Here is a tiny trained network, its code and every weight. The questions are about switching its units off for an input and a class, where a switched-off unit gives its printed mean instead of its output.

import numpy as np


def w(rows, s, z=0):
    codes = np.array(rows[::2]) - 128.0
    scale = np.full(codes.shape[1], s)
    scale[-1] = z or s
    return codes * scale


def f(y):
    return np.maximum(y, 0)


def log_softmax(a):
    a = a - a.max(-1, keepdims=True)
    return a - np.log(np.exp(a).sum(-1, keepdims=True))


def net(x, mask):
    res = np.array(x, float).reshape(1, 6) / 4 @ E
    y = f(res @ A[0][:, :-1].T + A[0][:, -1])
    res = res + np.where(mask, y, B[0][:, -1]) @ B[0][:, :-1]
    return log_softmax(res[-1] @ U[:, :-1].T + U[:, -1])


A, B = {}, {}
E = w([
[155,201,220],'x0',
[128,128,127],'x1',
[129,128,130],'x2',
[127,130,127],'x3',
[254,70,126],'x4',
[80,26,230],'x5',
],0.0073)
A[0] = w([
[133,100,91,104],'neuron 0',
[73,62,198,93],'neuron 1',
[134,149,114,236],'neuron 2',
[68,157,116,84],'neuron 3',
[136,139,107,214],'neuron 4',
[207,92,150,60],'neuron 5',
[140,147,157,254],'neuron 6',
[167,76,103,78],'neuron 7',
[117,61,100,167],'neuron 8',
[71,170,143,138],'neuron 9',
[177,171,160,126],'neuron 10',
[140,152,93,72],'neuron 11',
[140,164,104,143],'neuron 12',
[161,199,185,102],'neuron 13',
[50,159,94,93],'neuron 14',
[125,112,43,148],'neuron 15',
[101,50,174,56],'neuron 16',
[166,76,128,134],'neuron 17',
[139,185,68,65],'neuron 18',
[114,95,138,104],'neuron 19',
[147,53,67,141],'neuron 20',
[70,147,142,99],'neuron 21',
[84,81,80,94],'neuron 22',
[188,105,145,125],'neuron 23',
[115,171,144,170],'neuron 24',
[36,130,135,74],'neuron 25',
[188,74,134,88],'neuron 26',
[207,116,142,154],'neuron 27',
[111,77,165,111],'neuron 28',
[37,93,6,182],'neuron 29',
[63,204,169,132],'neuron 30',
[133,186,72,139],'neuron 31',
[151,159,253,107],'neuron 32',
[184,128,138,100],'neuron 33',
],0.015,0.0098)
B[0] = w([
[114,194,148,147],'neuron 0',
[255,131,145,204],'neuron 1',
[132,71,191,224],'neuron 2',
[130,131,34,160],'neuron 3',
[139,80,177,204],'neuron 4',
[129,164,60,166],'neuron 5',
[51,81,189,244],'neuron 6',
[100,176,59,155],'neuron 7',
[88,138,174,191],'neuron 8',
[108,101,77,189],'neuron 9',
[101,163,163,176],'neuron 10',
[197,166,100,142],'neuron 11',
[188,96,137,171],'neuron 12',
[95,193,126,184],'neuron 13',
[126,117,77,178],'neuron 14',
[114,144,157,191],'neuron 15',
[211,191,106,174],'neuron 16',
[111,103,95,174],'neuron 17',
[229,169,134,168],'neuron 18',
[200,172,189,146],'neuron 19',
[78,164,178,194],'neuron 20',
[150,112,48,164],'neuron 21',
[83,180,136,164],'neuron 22',
[95,101,48,174],'neuron 23',
[89,117,128,185],'neuron 24',
[132,124,84,175],'neuron 25',
[124,133,96,169],'neuron 26',
[76,102,75,198],'neuron 27',
[213,123,139,173],'neuron 28',
[97,135,159,244],'neuron 29',
[132,105,95,211],'neuron 30',
[226,94,165,195],'neuron 31',
[106,165,137,211],'neuron 32',
[90,128,63,157],'neuron 33',
],0.008,0.011)
U = w([
[248,135,136,54],'0',
[112,87,17,35],'1',
[118,65,171,254],'2',
[121,65,166,222],'3',
[116,60,171,197],'4',
[80,232,165,15],'5',
],0.013,0.0052)

Each question gives the input, the list of numbers given to net, and the class t.
The units are the neurons (one row each of A and B). Each row of codes is followed by its name. A weight is (code - 128) times the scale printed after its matrix; where a second scale follows, it is the last column's (A, B and U).
mask holds one flag per neuron, in row order. A switched-off neuron (its flag False) gives its mean, the last column of its row in B, instead of its output. The means were averaged over made-up inputs and are rounded, as every weight is.
A unit's drop is (log p(t) with every unit on - log p(t) with that unit switched off) / (log p(t) with every unit on - log p(t) with every unit switched off).
The circuit of an input: a set's keep is (log p(t) with only the set's units on - log p(t) with every unit switched off) / (log p(t) with every unit on - log p(t) with every unit switched off). Starting from the 12 units with the biggest drops (on a tie, the unit counted first), units are removed one at a time, each time the one whose removal leaves the highest keep (on an exact tie, the one counted first), for as long as the keep stays at least 0.8.
units of the circuit, in order: the units of the circuit, biggest drop first
most important unit: the unit with the biggest drop
top k neurons: the k neurons with the biggest drops, biggest first
drop when u is switched off: that unit's drop, to one decimal
input [-4,-3,0,3,-1,-5], class 0: units of the circuit, in order => neuron 31
input [0,1,2,-7,-2,7], class 0: units of the circuit, in order => neuron 1; neuron 16
input [-3,-6,0,-1,4,6], class 0: units of the circuit, in order => neuron 16; neuron 1
input [2,-4,-7,7,5,7], class 0: units of the circuit, in order => neuron 1; neuron 16
input [3,-2,5,4,6,7], class 0: top 3 neurons => neuron 1; neuron 16; neuron 28
input [8,1,2,-5,3,-4], class 5: top 4 neurons => neuron 13; neuron 10; neuron 32; neuron 1
input [8,-4,0,-7,6,6], class 5: units of the circuit, in order => neuron 32; neuron 13
input [-6,-5,-8,-1,1,-6], class 4: units of the circuit, in order => neuron 29; neuron 4
input [-5,2,5,-2,-1,-7], class 0: top 4 neurons => neuron 18; neuron 31; neuron 6; neuron 11
input [6,2,1,3,-2,-6], class 0: top 2 neurons => neuron 31; neuron 18
input [-6,-5,-2,1,7,2], class 1: top 2 neurons => neuron 7; neuron 23
input [-8,1,-5,-1,-6,5], class 5: top 2 neurons => neuron 22; neuron 29
input [-2,-3,-3,0,-5,4], class 1: drop when neuron 2 is switched off => 0.2
input [-7,0,4,4,1,-4], class 5: most important unit => neuron 20
input [-2,-5,7,-4,7,-5], class 1: drop when neuron 26 is switched off => 0.1
input [6,-6,8,-6,-6,-6], class 4: drop when neuron 6 is switched off => 0.2
input [-3,-6,-3,-2,4,7], class 0: drop when neuron 16 is switched off => 0.3
